Below are the code and all the weights of a small trained network. Each question names an input and a target symbol and asks about switching units off, where a switched-off unit gives its printed mean instead of its output.

import numpy as np


def w(rows, s, z=0):
    codes = np.array(rows[::2]) - 128.0
    scale = np.full(codes.shape[1], s)
    scale[-1] = z or s
    return codes * scale


def norm(h):
    return h / np.sqrt((h * h).mean(-1, keepdims=True) + 1e-5)


def softmax(a):
    e = np.exp(a - a.max(-1, keepdims=True))
    return e / e.sum(-1, keepdims=True)


def log_softmax(a):
    a = a - a.max(-1, keepdims=True)
    return a - np.log(np.exp(a).sum(-1, keepdims=True))


def net(x, mask):
    ids = ['Παβεηθλμτφψω'.index(c) for c in x.split()]
    T = len(ids)
    res = E[ids] + P[:T]
    u = 0
    for l in range(3):
        r = norm(res)
        for j in range(2):
            rows = slice(2 * j, 2 * j + 2)
            q, k, v = (r @ M[l][rows].T for M in (Q, K, V))
            z = softmax(np.where(np.tri(T) > 0, q @ k.T / 2**0.5, -1e9)) @ v
            o = O[l][rows]
            res = res + np.where(mask[u + j], z, o[:, -1]) @ o[:, :-1]
        u += 2
    return log_softmax(norm(res)[-1] @ U[:, :-1].T + U[:, -1])


Q, K, V, O = {}, {}, {}, {}
E = w([
[149,134,149,89,99,167,98,128,214,190,8,57],'Π',
[157,90,148,249,140,132,163,179,163,134,195,96],'α',
[233,141,127,72,57,172,84,153,96,145,230,157],'β',
[176,89,119,144,197,72,89,134,77,144,36,138],'ε',
[123,163,150,119,136,14,116,147,92,154,179,61],'η',
[72,42,125,126,159,118,120,123,138,140,141,136],'θ',
[116,131,199,91,149,63,42,225,175,152,178,157],'λ',
[155,166,127,104,202,204,137,141,123,77,121,132],'μ',
[154,127,193,162,107,142,145,130,153,124,49,179],'τ',
[190,154,95,156,85,61,158,193,149,116,62,89],'φ',
[106,98,197,103,152,104,133,93,183,176,172,36],'ψ',
[177,84,207,75,96,159,147,211,64,84,66,98],'ω',
],0.018)
P = w([
[76,178,72,150,134,166,179,110,133,253,109,180],'0',
[123,86,145,95,119,86,112,142,189,166,212,107],'1',
[136,90,151,93,122,99,118,138,188,157,209,92],'2',
[137,106,153,86,118,113,125,150,176,164,201,92],'3',
[140,104,150,90,119,118,133,151,172,160,206,91],'4',
[159,108,156,73,144,136,146,144,188,157,190,83],'5',
[151,117,141,96,127,151,139,163,149,141,195,83],'6',
[165,118,163,88,127,143,140,145,158,139,198,84],'7',
[164,128,149,95,142,155,143,156,156,141,185,69],'8',
[179,116,157,83,135,154,152,145,159,128,195,72],'9',
],0.008)
Q[0] = w([
[18,77,8,118,167,156,217,80,135,47,119,185],'0.h1',
[149,239,107,91,230,221,82,64,95,151,191,155],'0.h1',
[197,195,242,105,137,178,121,198,98,44,254,121],'0.h2',
[46,82,26,102,219,58,95,21,71,132,123,132],'0.h2',
],0.02)
K[0] = w([
[15,102,69,179,142,104,177,98,174,106,111,94],'0.h1',
[105,225,92,158,182,164,111,87,139,214,149,187],'0.h1',
[198,171,112,60,142,184,102,103,120,119,254,137],'0.h2',
[59,97,84,154,219,50,97,59,131,180,101,139],'0.h2',
],0.028)
V[0] = w([
[102,158,164,148,125,103,169,6,99,91,121,83],'0.h1',
[194,192,146,226,172,80,116,166,139,87,139,91],'0.h1',
[128,41,166,148,212,126,137,226,131,240,165,110],'0.h2',
[185,78,133,202,99,195,117,164,205,156,102,178],'0.h2',
],0.013)
O[0] = w([
[122,154,110,166,172,153,127,101,132,161,134,107,19],'0.h1',
[104,130,114,158,93,171,18,230,82,154,119,82,109],'0.h1',
[111,53,170,110,108,69,39,157,77,157,248,99,251],'0.h2',
[156,30,127,186,125,120,113,141,255,25,128,184,149],'0.h2',
],0.0053,0.02)
Q[1] = w([
[64,160,67,172,92,167,57,71,59,160,123,255],'1.h1',
[120,106,29,164,104,129,120,76,84,132,110,67],'1.h1',
[184,110,196,66,180,112,189,215,141,91,114,80],'1.h2',
[206,127,147,107,118,130,151,170,112,129,171,134],'1.h2',
],0.026)
K[1] = w([
[8,150,190,203,70,7,130,165,206,248,87,238],'1.h1',
[118,57,53,210,69,79,138,69,112,220,99,38],'1.h1',
[186,179,150,29,216,212,124,191,132,1,174,126],'1.h2',
[178,140,93,80,166,156,123,147,84,77,157,152],'1.h2',
],0.019)
V[1] = w([
[217,73,100,180,117,112,121,67,125,147,161,4],'1.h1',
[119,118,164,126,165,192,98,104,105,47,144,69],'1.h1',
[64,146,37,135,139,200,18,85,207,224,143,123],'1.h2',
[157,227,54,200,213,56,125,125,194,144,206,168],'1.h2',
],0.02)
O[1] = w([
[141,101,138,169,70,197,215,147,104,104,72,84,138],'1.h1',
[95,103,39,100,151,138,191,127,143,147,127,101,156],'1.h1',
[74,191,245,44,164,121,210,123,95,62,112,156,7],'1.h2',
[85,153,173,182,95,151,170,227,89,73,128,255,4],'1.h2',
],0.0096,0.039)
Q[2] = w([
[78,149,3,58,205,149,163,111,110,125,105,132],'2.h1',
[206,131,120,174,95,102,80,97,174,165,142,138],'2.h1',
[159,138,184,180,71,141,107,66,129,111,153,107],'2.h2',
[145,181,136,136,99,128,118,156,184,128,175,99],'2.h2',
],0.028)
K[2] = w([
[66,135,139,219,183,134,137,132,87,100,23,148],'2.h1',
[203,138,2,79,180,208,116,147,161,114,148,155],'2.h1',
[142,94,54,71,159,82,160,186,177,151,156,62],'2.h2',
[135,205,128,116,128,155,107,141,183,147,175,127],'2.h2',
],0.025)
V[2] = w([
[252,225,122,105,64,166,150,75,78,160,183,154],'2.h1',
[4,127,152,153,174,123,103,68,101,153,66,97],'2.h1',
[138,180,165,112,150,72,129,173,115,49,53,100],'2.h2',
[55,190,115,130,133,138,183,185,220,160,172,123],'2.h2',
],0.022)
O[2] = w([
[41,76,114,122,2,73,166,108,113,123,144,108,121],'2.h1',
[232,49,133,137,199,154,127,146,165,189,180,114,50],'2.h1',
[153,154,145,186,132,102,64,172,101,155,97,47,2],'2.h2',
[132,99,80,59,68,106,76,155,210,106,185,52,43],'2.h2',
],0.009,0.024)
U = w([
[143,187,222,21,156,152,129,69,199,76,13,65,128],'Π',
[141,71,132,247,109,195,150,222,150,67,227,135,108],'α',
[47,153,101,144,38,119,149,94,111,83,115,180,255],'β',
[171,99,142,197,199,113,126,132,13,163,56,181,75],'ε',
[109,254,124,121,113,71,155,150,1,158,149,2,75],'η',
[107,94,143,82,198,160,212,39,127,103,180,220,72],'θ',
[142,175,162,55,131,97,30,191,141,95,175,163,156],'λ',
[90,151,60,129,151,167,126,189,96,112,122,143,74],'μ',
[145,142,99,211,145,129,72,82,196,50,69,246,80],'τ',
[209,213,88,229,49,122,61,231,101,99,47,110,106],'φ',
[66,63,221,82,130,154,220,156,153,121,159,37,61],'ψ',
[169,85,37,131,139,119,107,82,140,171,135,99,169],'ω',
],0.0079,0.004)

Each question gives the input, a string of symbols that net reads in full, and the target symbol t.
The units are the heads (2 rows each of Q, K, V and O). Each row of codes is followed by its name. A weight is (code - 128) times the scale printed after its matrix; where a second scale follows, it is the last column's (O and U).
mask holds one flag per head, layer by layer. A switched-off head (its flag False) gives its mean, the last column of its rows in O, instead of its output. The means were averaged over made-up inputs and are rounded, as every weight is.
A unit's drop is (log p(t) with every unit on - log p(t) with that unit switched off) / (log p(t) with every unit on - log p(t) with every unit switched off).
The circuit of an input: a set's keep is (log p(t) with only the set's units on - log p(t) with every unit switched off) / (log p(t) with every unit on - log p(t) with every unit switched off). Starting from all 6 units, units are removed one at a time, each time the one whose removal leaves the highest keep (on an exact tie, the one counted first), for as long as the keep stays at least 0.8.
units of the circuit, in order: the units of the circuit, biggest drop first
unit that matters most: the unit with the biggest drop
heads that matter: for each layer, one digit per head in row order, 1 if its drop is at least 0.15 and else 0, layers parted by /
input η τ λ λ ε, target ε: unit that matters most => 1.h2
input Π τ λ λ λ λ θ, target θ: heads that matter => 10 / 01 / 00
input η λ λ Π ψ, target ψ: heads that matter => 00 / 11 / 00
input η ψ λ ω β λ λ φ, target β: units of the circuit, in order => [1.h2; 2.h1]
input ψ λ θ λ ω ε ε λ μ, target α: heads that matter => 10 / 01 / 11
input μ λ ψ ε λ φ φ, target λ: units of the circuit, in order => [1.h2; 1.h1; 2.h2]
input λ β η η λ φ Π, target β: heads that matter => 00 / 01 / 10
input ψ φ ε λ α, target α: heads that matter => 00 / 01 / 00
input ω τ ω μ λ φ, target θ: units of the circuit, in order => [1.h2; 0.h1]
input λ Π τ, target τ: units of the circuit, in order => [0.h2; 1.h2]
input ε μ λ λ λ, target ε: heads that matter => 00 / 11 / 01
input ω φ μ ε, target θ: heads that matter => 10 / 11 / 00
input Π μ ε λ β ω ε λ λ, target φ: units of the circuit, in order => [1.h2; 1.h1; 2.h2; 0.h1]
input λ φ ψ λ λ η, target η: heads that matter => 00 / 01 / 00
input ψ θ φ λ λ α μ ω ε λ, target α: units of the circuit, in order => [1.h2; 0.h1; 1.h1; 2.h1]
input ω φ ω ψ μ λ λ β, target θ: heads that matter => 10 / 11 / 00
input β ε λ λ ε, target β: units of the circuit, in order => [2.h1; 1.h2]
input η θ ε λ λ λ μ λ λ, target ψ: unit that matters most => 0.h1
input μ λ ω φ Π ε θ α Π, target λ: units of the circuit, in order => [1.h2; 1.h1; 0.h2]
input ε λ η ω φ λ θ λ λ μ, target ε: unit that matters most => 1.h1
input μ ε φ ω λ λ, target λ: units of the circuit, in order => [1.h2; 2.h2]
input μ ω η η ε, target λ: heads that matter => 00 / 11 / 01
input φ μ λ λ ε, target η: heads that matter => 10 / 11 / 01
input ω λ ω η β μ Π, target θ: units of the circuit, in order => [1.h2; 0.h1; 2.h2]
input θ μ η η, target β: units of the circuit, in order => [1.h2; 2.h1]
input μ λ λ λ τ ω η φ, target λ: heads that matter => 00 / 11 / 01
input ω τ λ λ μ λ ω, target θ: units of the circuit, in order => [1.h2; 0.h1]
